Below is a small trained network, with its code and all its weights. Each question gives an input and a target symbol and asks what happens when units are switched off, that is, made to give their printed mean instead of their output.

import numpy as np


def w(rows, s, z=0):
    codes = np.array(rows[::2]) - 128.0
    scale = np.full(codes.shape[1], s)
    scale[-1] = z or s
    return codes * scale


def f(y):
    return np.maximum(y, 0)


def softmax(a):
    e = np.exp(a - a.max(-1, keepdims=True))
    return e / e.sum(-1, keepdims=True)


def log_softmax(a):
    a = a - a.max(-1, keepdims=True)
    return a - np.log(np.exp(a).sum(-1, keepdims=True))


def net(x, mask):
    ids = ['βγδηθλπφψ'.index(c) for c in x.split()]
    T = len(ids)
    res = E[ids] + P[:T]
    r = res
    for j in range(3):
        rows = slice(3 * j, 3 * j + 3)
        q, k, v = (r @ M[0][rows].T for M in (Q, K, V))
        z = softmax(np.where(np.tri(T) > 0, q @ k.T / 3**0.5, -1e9)) @ v
        o = O[0][rows]
        res = res + np.where(mask[j], z, o[:, -1]) @ o[:, :-1]
    y = f(res @ A[0][:, :-1].T + A[0][:, -1])
    res = res + np.where(mask[3:27], y, B[0][:, -1]) @ B[0][:, :-1]
    return log_softmax(res[-1] @ U[:, :-1].T + U[:, -1])


Q, K, V, O, A, B = {}, {}, {}, {}, {}, {}
E = w([
[162,130,141,179,82,91,102,176,62,137],'β',
[101,123,95,161,130,135,102,106,175,130],'γ',
[161,47,86,55,158,84,146,153,189,37],'δ',
[159,105,207,99,143,88,96,97,100,99],'η',
[141,131,145,188,122,172,117,93,77,156],'θ',
[180,97,227,104,129,135,145,255,146,144],'λ',
[193,135,103,171,119,173,109,125,195,196],'π',
[94,110,152,150,123,126,117,87,64,102],'φ',
[88,185,86,173,102,16,182,165,132,129],'ψ',
],0.017)
P = w([
[118,167,192,57,164,143,200,104,154,154],'0',
[160,171,169,146,119,124,135,128,177,106],'1',
[134,87,162,187,154,93,123,131,163,131],'2',
[77,125,186,94,212,61,162,117,154,183],'3',
[115,174,64,80,154,108,83,171,89,183],'4',
[167,171,109,102,49,165,118,153,113,68],'5',
[132,4,165,198,103,95,171,123,145,133],'6',
[232,158,101,136,172,88,168,99,88,112],'7',
[173,157,63,101,136,111,91,179,64,154],'8',
[152,85,104,164,72,154,112,156,112,78],'9',
],0.015)
Q[0] = w([
[122,143,65,85,68,125,65,180,86,119],'H0',
[88,81,170,125,79,203,125,108,180,84],'H0',
[202,80,98,165,58,155,175,124,137,7],'H0',
[132,143,138,131,212,99,139,106,127,166],'H1',
[135,137,98,119,155,100,154,124,125,91],'H1',
[147,152,128,142,135,106,152,161,133,138],'H1',
[170,105,120,110,155,103,112,91,124,101],'H2',
[150,89,144,184,113,104,185,113,149,92],'H2',
[158,158,56,101,117,95,136,182,102,113],'H2',
],0.013)
K[0] = w([
[186,85,112,216,23,128,82,158,134,40],'H0',
[117,52,191,150,163,99,213,76,187,172],'H0',
[132,1,90,182,171,61,107,144,91,210],'H0',
[114,207,132,40,149,178,141,138,113,152],'H1',
[143,152,91,112,111,150,110,146,74,146],'H1',
[127,160,105,120,111,127,109,148,109,115],'H1',
[167,120,114,95,124,139,93,173,141,157],'H2',
[85,42,80,137,175,89,137,135,113,179],'H2',
[134,155,75,151,70,115,27,171,124,69],'H2',
],0.0098)
V[0] = w([
[253,90,143,96,126,76,148,233,248,107],'H0',
[244,147,144,189,90,164,68,143,98,212],'H0',
[90,147,170,135,108,44,145,208,47,95],'H0',
[183,157,151,55,180,103,136,78,111,159],'H1',
[189,97,170,159,90,99,100,161,96,103],'H1',
[75,130,167,163,181,128,121,93,184,141],'H1',
[93,128,55,126,100,133,165,166,119,111],'H2',
[188,117,132,127,177,72,148,59,85,87],'H2',
[162,189,102,70,116,132,84,149,134,157],'H2',
],0.0078)
O[0] = w([
[150,100,159,243,214,106,239,140,61,117,250],'H0',
[48,4,183,137,68,130,164,110,234,136,195],'H0',
[88,151,160,188,216,210,71,253,143,53,252],'H0',
[162,98,104,177,52,170,149,166,183,2,192],'H1',
[139,139,73,78,123,100,115,125,86,152,187],'H1',
[219,111,94,143,188,100,135,44,158,80,237],'H1',
[63,178,145,136,218,63,146,133,134,232,46],'H2',
[133,183,89,69,25,42,127,176,179,37,181],'H2',
[135,79,156,180,103,116,191,99,65,114,100],'H2',
],0.0069,0.0027)
A[0] = w([
[193,148,168,106,151,150,127,75,87,157,179],'N0',
[96,118,135,170,139,152,100,71,157,150,205],'N1',
[165,112,138,60,167,117,167,191,154,178,82],'N2',
[167,165,101,178,254,112,143,164,57,104,40],'N3',
[159,143,191,149,123,126,161,176,140,125,124],'N4',
[111,144,103,127,149,150,91,46,164,135,137],'N5',
[165,126,137,166,127,36,145,89,169,113,153],'N6',
[123,73,51,103,173,150,153,117,148,89,191],'N7',
[151,199,132,123,113,72,171,126,108,134,190],'N8',
[53,131,133,166,183,131,97,171,107,91,98],'N9',
[87,60,142,77,83,162,94,97,160,162,79],'N10',
[138,121,179,203,160,113,220,99,90,146,4],'N11',
[143,156,145,159,132,249,111,124,180,144,191],'N12',
[37,135,173,134,127,162,145,136,189,177,119],'N13',
[63,172,89,162,104,76,166,92,216,97,99],'N14',
[137,118,202,134,125,131,182,213,152,125,121],'N15',
[131,196,177,107,111,127,62,130,145,109,162],'N16',
[152,94,226,82,56,115,35,102,103,160,184],'N17',
[133,70,155,127,157,165,130,130,95,145,96],'N18',
[166,148,107,50,110,171,25,124,115,115,131],'N19',
[34,137,83,150,92,76,123,189,95,208,128],'N20',
[69,94,194,101,152,215,97,103,183,113,207],'N21',
[62,91,128,127,128,225,46,88,139,60,154],'N22',
[84,38,159,152,75,49,206,93,168,180,51],'N23',
],0.0071,0.0038)
B[0] = w([
[125,157,81,170,180,72,112,100,92,196,175],'N0',
[134,125,198,106,119,116,115,136,102,197,173],'N1',
[187,135,92,109,111,162,186,52,170,91,153],'N2',
[114,224,119,133,66,191,56,125,187,113,254],'N3',
[107,115,125,144,169,109,80,107,139,161,197],'N4',
[111,74,71,109,150,133,136,100,132,174,162],'N5',
[89,150,173,55,127,138,151,217,101,185,219],'N6',
[221,68,230,136,134,76,173,56,145,113,178],'N7',
[96,84,117,177,57,69,109,128,124,172,180],'N8',
[137,119,149,102,130,131,63,80,94,139,203],'N9',
[161,213,146,109,59,180,78,56,206,45,160],'N10',
[49,135,76,148,106,174,168,182,162,137,233],'N11',
[134,106,160,66,176,87,73,190,118,94,192],'N12',
[134,197,86,133,57,36,90,191,103,107,150],'N13',
[131,248,38,136,135,132,141,97,99,121,178],'N14',
[138,100,67,159,142,91,75,54,129,172,213],'N15',
[52,63,92,132,160,157,158,179,67,199,189],'N16',
[91,99,73,124,107,178,106,53,183,186,201],'N17',
[105,172,137,199,123,172,188,101,141,99,167],'N18',
[126,73,54,142,207,203,223,154,152,182,207],'N19',
[201,154,134,170,174,172,164,42,185,83,176],'N20',
[75,98,151,130,42,45,94,188,124,162,177],'N21',
[122,97,107,104,120,125,106,187,110,111,197],'N22',
[176,237,174,2,124,220,175,166,44,129,220],'N23',
],0.0056,0.0084)
U = w([
[73,79,31,85,185,159,170,178,105,180,64],'β',
[231,106,102,134,102,111,187,148,120,12,219],'γ',
[107,187,61,159,63,75,166,175,103,177,11],'δ',
[113,129,130,130,31,153,121,63,211,141,97],'η',
[146,135,169,117,88,166,192,138,103,171,94],'θ',
[156,178,181,79,180,166,77,136,88,123,60],'λ',
[175,92,84,163,149,43,135,2,85,216,254],'π',
[61,80,219,144,74,34,124,254,99,211,236],'φ',
[82,102,129,197,150,168,203,91,185,135,76],'ψ',
],0.006,0.003)

Each question gives the input, a string of symbols that net reads in full, and the target symbol t.
The units are the heads (3 rows each of Q, K, V and O) and the neurons (one row each of A and B). Each row of codes is followed by its name. A weight is (code - 128) times the scale printed after its matrix; where a second scale follows, it is the last column's (O, A, B and U).
mask holds one flag per unit, heads first, then neurons. A switched-off unit (its flag False) gives its mean, the last column of its rows in O or B, instead of its output. The means were averaged over made-up inputs and are rounded, as every weight is.
A unit's drop is (log p(t) with every unit on - log p(t) with that unit switched off) / (log p(t) with every unit on - log p(t) with every unit switched off).
The circuit of an input: a set's keep is (log p(t) with only the set's units on - log p(t) with every unit switched off) / (log p(t) with every unit on - log p(t) with every unit switched off). Starting from the 12 units with the biggest drops (on a tie, the unit counted first), units are removed one at a time, each time the one whose removal leaves the highest keep (on an exact tie, the one counted first), for as long as the keep stays at least 0.8.
units of the circuit, in order: the units of the circuit, biggest drop first
most important unit: the unit with the biggest drop
k most important neurons: the k neurons with the biggest drops, biggest first
heads that matter: for each layer, one digit per head in row order, 1 if its drop is at least 0.15 and else 0, layers parted by /
drop when u is switched off: that unit's drop, to one decimal
input φ γ π γ λ β, target φ: heads that matter => 100
input δ γ π, target δ: units of the circuit, in order => (H0, N3, N11)
input φ θ φ λ β γ φ, target ψ: heads that matter => 100
input λ π ψ φ λ φ λ γ φ γ, target ψ: units of the circuit, in order => (H0)
input φ η δ γ ψ π θ θ γ, target θ: units of the circuit, in order => (H0, N23, H2)
input π φ β φ, target θ: units of the circuit, in order => (H0, N23)
input β δ φ φ γ θ γ, target β: units of the circuit, in order => (H0, N19, H2, N16)
input η γ φ, target γ: units of the circuit, in order => (H2, H1)
input θ λ η θ β θ γ φ φ γ, target π: heads that matter => 110
input ψ φ δ γ, target λ: units of the circuit, in order => (H0, N3)
input π θ δ φ β φ φ φ, target φ: units of the circuit, in order => (H0, N21, H1)
input φ φ δ γ γ φ, target δ: units of the circuit, in order => (H0, N3, N11, N8)
input φ θ δ θ φ, target η: units of the circuit, in order => (H0, N10)
input θ φ π λ θ θ ψ η φ φ, target λ: units of the circuit, in order => (H0, H1, N3)
input γ φ π β γ η, target θ: 2 most important neurons => (N23, N6)
input φ δ θ γ λ β η φ, target ψ: units of the circuit, in order => (H0, N11)
input θ φ γ, target η: units of the circuit, in order => (H0)
input γ φ β γ η φ η, target π: units of the circuit, in order => (H0, N0)
input η η φ ψ δ, target γ: heads that matter => 000
input φ φ π φ θ η β θ, target η: most important unit => H0
input θ π β β η θ φ θ φ, target η: 2 most important neurons => (N10, N17)
input η γ ψ, target δ: 2 most important neurons => (N14, N6)
input η ψ θ θ η λ φ γ γ φ, target β: heads that matter => 110
input φ β θ γ θ η φ π, target η: heads that matter => 100
input η φ φ, target γ: drop when H2 is switched off => 0.3
input η β η γ, target γ: drop when H2 is switched off => 0.2
input π β β δ, target γ: drop when N6 is switched off => -0.1
